[[ 16   1  36   1   5  46   5 -50  -2 -66  -3 -22 -16]
 [-29 -51 -21 -58   2  13  18 -30 -39   4 -58   3 -31]]
->
[[-29  16]
 [-51   1]
 [-21  36]
 [-58   1]
 [  2   5]
 [ 13  46]
 [ 18   5]
 [-30 -50]
 [-39  -2]
 [  4 -66]
 [-58  -3]
 [  3 -22]
 [-31 -16]]

[[ -6  29   4 -49  33 -34  26 -59 -20 -15]
 [ -8 -38  34  18   5  53  31  23  41  27]
 [  7 -42 -52 -54  29 -32  21 -38   0 -26]]
->
[[  7  -8  -6]
 [-42 -38  29]
 [-52  34   4]
 [-54  18 -49]
 [ 29   5  33]
 [-32  53 -34]
 [ 21  31  26]
 [-38  23 -59]
 [  0  41 -20]
 [-26  27 -15]]

[[-14  -3   0   6  -3   4  -1  -7  -4   1  -9]
 [ 45 -39  21 -31  42 -20  24  12 -20 -12 -29]
 [ 20 -34  25 -13  35 -27  18  15  -9 -22   5]
 [ 20  -3  12  -5   3 -12  -1   1  -2  -2  10]
 [ 22 -30  27 -17  36 -24  37  15 -11 -34   1]
 [-46  28 -13 -55 -33  -6  39 -32 -32  34  23]]
->
[[-46  22  20  20  45 -14]
 [ 28 -30  -3 -34 -39  -3]
 [-13  27  12  25  21   0]
 [-55 -17  -5 -13 -31   6]
 [-33  36   3  35  42  -3]
 [ -6 -24 -12 -27 -20   4]
 [ 39  37  -1  18  24  -1]
 [-32  15   1  15  12  -7]
 [-32 -11  -2  -9 -20  -4]
 [ 34 -34  -2 -22 -12   1]
 [ 23   1  10   5 -29  -9]]

[[ -3   3  15 -54 -14  -3]
 [ -8 -47 -12  30 -38  -6]
 [  5  -9  -7 -10 -27 -11]
 [-24  11 -46  -7  46   3]
 [  8 -10  -4  -7 -16 -17]
 [-32  25  -1  44  13  19]
 [ -8  20 -13 -14  -4  -3]
 [-13  17 -31   6  16  25]
 [ -2  10  28  24  19  42]]
->
[[ -2 -13  -8 -32   8 -24   5  -8  -3]
 [ 10  17  20  25 -10  11  -9 -47   3]
 [ 28 -31 -13  -1  -4 -46  -7 -12  15]
 [ 24   6 -14  44  -7  -7 -10  30 -54]
 [ 19  16  -4  13 -16  46 -27 -38 -14]
 [ 42  25  -3  19 -17   3 -11  -6  -3]]

[[-36  -1  -6]
 [-35 -20 -13]
 [-26  20  -7]
 [ 14  52 -17]]
->
[[ 14 -26 -35 -36]
 [ 52  20 -20  -1]
 [-17  -7 -13  -6]]

[[  6 -17  -4 -13  56 -25 -32  -1 -36  -1  -4  50  61 -57 -23  -3]
 [-19 -35 -23 -11  31  -3  12  37  67  23  59  50  -6 -29 -65  10]
 [ 51  22  61 -21 -54   0 -32 -18 -37 -34  -7 -54   5 -13  46 -14]]
->
[[ 51 -19   6]
 [ 22 -35 -17]
 [ 61 -23  -4]
 [-21 -11 -13]
 [-54  31  56]
 [  0  -3 -25]
 [-32  12 -32]
 [-18  37  -1]
 [-37  67 -36]
 [-34  23  -1]
 [ -7  59  -4]
 [-54  50  50]
 [  5  -6  61]
 [-13 -29 -57]
 [ 46 -65 -23]
 [-14  10  -3]]

[[ 2 24  0  0  8 48  0 28 56  2  1  0 56]
 [ 2 25 20  0  0 16 10 22 43  2  2  0 42]
 [ 0 45  0  0  0 31  7 15 59  5  2  1 21]
 [ 6 17 14  0  4 38  3 10 34  2  1  3 52]
 [ 1 14 25  0  5 34  0 14  1  2  2  0 28]
 [ 0 14 28  0 13 37  5 10  1  5  1  1 30]]
->
[[ 0  1  6  0  2  2]
 [14 14 17 45 25 24]
 [28 25 14  0 20  0]
 [ 0  0  0  0  0  0]
 [13  5  4  0  0  8]
 [37 34 38 31 16 48]
 [ 5  0  3  7 10  0]
 [10 14 10 15 22 28]
 [ 1  1 34 59 43 56]
 [ 5  2  2  5  2  2]
 [ 1  2  1  2  2  1]
 [ 1  0  3  1  0  0]
 [30 28 52 21 42 56]]
